Look-ups in named tables: a row name and a column name give one cell, copied from the table.

Table dolivo
,vatave,mor
fosupe,21,35
furota,31,77
beb,20,27
biko,29,22
nok,10,14
buv,11,14

What is the vatave of beb in dolivo?
20
What is the vatave of furota in dolivo?
31
What is the mor of fosupe in dolivo?
35
What is the vatave of fosupe in dolivo?
21
What is the mor of buv in dolivo?
14
What is the mor of nok in dolivo?
14
What is the mor of beb in dolivo?
27
What is the mor of biko in dolivo?
22
What is the mor of furota in dolivo?
77
What is the vatave of buv in dolivo?
11

luz =
,barati,funu,fadu,zetudob,rit,vezaba,lak,guzudav,von
moliti,7.5,4.4,3.0,4.7,1.3,3.8,3.9,2.3,5.9
belasa,8.3,5.7,3.4,4.9,1.1,2.9,3.6,3.9,5.8
zogedo,0.9,2.3,4.3,3.7,6.3,5.2,4.1,3.7,3.2

moliti, vezaba => 3.8
moliti, zetudob => 4.7
moliti, guzudav => 2.3
belasa, barati => 8.3
belasa, rit => 1.1
belasa, fadu => 3.4
moliti, rit => 1.3
moliti, fadu => 3.0
belasa, von => 5.8
belasa, guzudav => 3.9
moliti, lak => 3.9
zogedo, rit => 6.3
moliti, barati => 7.5

peveza:
	basavez	pofege
rezu	98	42
nir	143	212
pel	97	43
sipetet	99	23
mitiga	219	93
fav	145	214
fosezim	140	223
mevo	95	36
zifepo	99	27
sotura	90	31
ged	153	208

pel, basavez => 97
sotura, basavez => 90
sipetet, pofege => 23
nir, pofege => 212
rezu, pofege => 42
mevo, basavez => 95
nir, basavez => 143
zifepo, basavez => 99
mevo, pofege => 36
ged, basavez => 153
mitiga, pofege => 93
sotura, pofege => 31
rezu, basavez => 98
fosezim, basavez => 140
ged, pofege => 208
fosezim, pofege => 223
pel, pofege => 43
sipetet, basavez => 99
fav, basavez => 145

sesote
|  | dudul | nolus | giserab | medak | bez | puf | netav | mesig | nez | dezagov |
|---|---|---|---|---|---|---|---|---|---|---|
| zomul | -0.4 | -0.2 | -0.2 | -0.2 | 0.0 | -0.6 | 0.0 | 0.2 | -0.1 | 0.0 |
| muperef | -0.4 | -0.2 | 0.1 | -0.2 | 0.0 | -0.6 | 0.0 | 0.1 | -0.2 | 0.0 |
| daf | -0.4 | -0.2 | -0.2 | -0.4 | 0.0 | -0.6 | 0.0 | 0.1 | -0.2 | -0.1 |
| pobine | -0.4 | -0.2 | 0.5 | -0.2 | 0.0 | -0.6 | 0.0 | 0.1 | -0.2 | 0.1 |
| zelo | -0.4 | -0.2 | -0.4 | -0.8 | -0.4 | -0.6 | 0.1 | -0.3 | -0.2 | -0.2 |
| luk | -0.4 | -0.4 | -0.2 | -0.2 | 0.0 | -0.6 | 0.0 | 0.1 | -0.2 | -0.1 |
| zov | -0.6 | 0.0 | -0.2 | -0.1 | 0.0 | -0.5 | -0.3 | 0.0 | -0.2 | -0.1 |
| rus | -0.5 | -0.2 | 0.3 | -0.1 | 0.0 | -0.6 | -0.1 | 0.1 | -0.2 | 0.0 |
| lis | -0.4 | -0.2 | -0.5 | -0.2 | 0.0 | -0.6 | 0.0 | 0.1 | -0.1 | -0.1 |
| miruli | -0.7 | 0.1 | -0.2 | -0.2 | 0.0 | -0.6 | -0.1 | -0.7 | -0.2 | -0.3 |
| nareni | -0.4 | -0.2 | -0.2 | -0.8 | -0.3 | -0.6 | 0.1 | -0.3 | -0.2 | -0.2 |
| gama | -0.4 | -0.2 | -0.2 | -0.2 | 0.0 | -0.6 | 0.0 | 0.1 | -0.1 | 0.0 |
| ruta | -0.4 | -0.2 | 0.6 | -0.5 | -0.1 | -0.6 | 0.0 | -0.3 | -0.2 | -0.1 |
| lefizem | -0.6 | 0.1 | -0.2 | -0.2 | 0.0 | -0.6 | 0.0 | -0.7 | -0.2 | -0.3 |

nez of luk = -0.2
giserab of zomul = -0.2
dezagov of zomul = 0.0
bez of lefizem = 0.0
netav of zov = -0.3
mesig of muperef = 0.1
bez of ruta = -0.1
medak of luk = -0.2
nez of zelo = -0.2
nez of zomul = -0.1
nez of miruli = -0.2
giserab of daf = -0.2
dezagov of lis = -0.1
netav of lefizem = 0.0

